Below are the code and all the weights of a small trained network. Each question names an input and a class and asks about switching units off, where a switched-off unit gives its printed mean instead of its output.

import numpy as np


def w(rows, s, z=0):
    codes = np.array(rows[::2]) - 128.0
    scale = np.full(codes.shape[1], s)
    scale[-1] = z or s
    return codes * scale


def f(y):
    return y / 2 * (1 + np.tanh(0.7978845608 * (y + 0.044715 * y**3)))


def log_softmax(a):
    a = a - a.max(-1, keepdims=True)
    return a - np.log(np.exp(a).sum(-1, keepdims=True))


def net(x, mask):
    res = np.array(x, float).reshape(1, 6) / 4 @ E
    y = f(res @ A[0][:, :-1].T + A[0][:, -1])
    res = res + np.where(mask, y, B[0][:, -1]) @ B[0][:, :-1]
    return log_softmax(res[-1] @ U[:, :-1].T + U[:, -1])


A, B = {}, {}
E = w([
[150,52,127,60,101,12],'x0',
[159,19,100,52,139,240],'x1',
[114,142,36,96,4,113],'x2',
[36,36,170,62,162,111],'x3',
[2,168,3,185,140,160],'x4',
[101,46,37,166,178,56],'x5',
],0.0079)
A[0] = w([
[123,105,165,34,93,110,157],'N1',
[118,213,126,122,86,181,103],'N2',
[142,120,86,143,91,136,155],'N3',
[120,117,133,116,250,164,168],'N4',
[188,178,142,188,168,22,233],'N5',
[115,231,109,170,113,108,209],'N6',
[141,70,102,99,91,131,205],'N7',
[87,122,110,111,164,59,186],'N8',
[86,114,38,132,133,123,191],'N9',
[176,174,131,85,90,199,253],'N10',
[121,86,168,146,228,146,181],'N11',
],0.012,0.0051)
B[0] = w([
[114,52,188,90,28,226,186],'N1',
[115,204,140,219,159,186,202],'N2',
[154,129,115,186,157,71,158],'N3',
[144,148,137,119,219,183,206],'N4',
[129,179,167,46,105,68,251],'N5',
[21,216,102,154,127,69,248],'N6',
[227,38,45,116,87,106,177],'N7',
[123,88,95,3,128,150,196],'N8',
[123,63,49,165,181,62,216],'N9',
[177,166,202,246,66,168,225],'N10',
[167,135,209,50,254,219,211],'N11',
],0.0076,0.013)
U = w([
[184,129,133,123,74,89,253],'0',
[91,182,140,77,87,79,66],'1',
[69,52,121,71,68,160,115],'2',
[195,97,167,136,49,163,50],'3',
[79,173,108,236,110,160,127],'4',
[150,108,156,87,244,186,171],'5',
[162,40,47,120,141,83,94],'6',
[29,114,67,169,160,86,104],'7',
],0.011,0.004)

Each question gives the input, the list of numbers given to net, and the class t.
The units are the neurons (one row each of A and B). Each row of codes is followed by its name. A weight is (code - 128) times the scale printed after its matrix; where a second scale follows, it is the last column's (A, B and U).
mask holds one flag per neuron, in row order. A switched-off neuron (its flag False) gives its mean, the last column of its row in B, instead of its output. The means were averaged over made-up inputs and are rounded, as every weight is.
A unit's drop is (log p(t) with every unit on - log p(t) with that unit switched off) / (log p(t) with every unit on - log p(t) with every unit switched off).
The circuit of an input: a set's keep is (log p(t) with only the set's units on - log p(t) with every unit switched off) / (log p(t) with every unit on - log p(t) with every unit switched off). Starting from all 11 units, units are removed one at a time, each time the one whose removal leaves the highest keep (on an exact tie, the one counted first), for as long as the keep stays at least 0.8.
circuit, biggest first: the units of the circuit, biggest drop first
most important unit: the unit with the biggest drop
top k neurons: the k neurons with the biggest drops, biggest first
drop when u is switched off: that unit's drop, to one decimal
input [8,-2,6,-1,-2,5], class 6: circuit, biggest first : N7
input [-1,-3,4,5,-8,2], class 2: top 2 neurons : N10, N1
input [7,-3,-5,4,7,7], class 6: top 2 neurons : N9, N2
input [2,-4,1,4,-5,-1], class 2: circuit, biggest first : N1, N10
input [-1,4,5,7,7,-8], class 4: top 3 neurons : N2, N8, N10
input [-4,-7,3,-4,-5,-6], class 4: top 2 neurons : N2, N10
input [7,-7,0,-8,-3,-6], class 1: top 2 neurons : N5, N6
input [7,-8,-1,1,6,2], class 1: top 3 neurons : N5, N8, N2
input [1,-1,-1,-1,6,-2], class 7: top 3 neurons : N10, N9, N1
input [5,-4,-2,0,-3,5], class 1: top 4 neurons : N5, N9, N10, N4
input [-5,-5,-5,-1,0,3], class 5: top 3 neurons : N11, N4, N10
input [5,-2,8,-7,-8,-7], class 3: top 2 neurons : N1, N10
input [-4,-7,-4,3,1,-3], class 1: top 3 neurons : N5, N6, N10
input [5,-1,7,0,2,-2], class 6: most important unit : N7
input [7,-3,8,0,-6,6], class 6: top 2 neurons : N7, N10
input [-3,-8,5,1,-6,-7], class 4: top 3 neurons : N2, N10, N8
input [-6,-7,-2,2,-6,0], class 1: drop when N5 is switched off : 0.3
input [7,8,5,1,-8,0], class 3: drop when N1 is switched off : 0.2
input [-3,7,5,2,-6,2], class 3: drop when N7 is switched off : 0.0
input [8,4,-8,-1,-5,-7], class 3: most important unit : N1
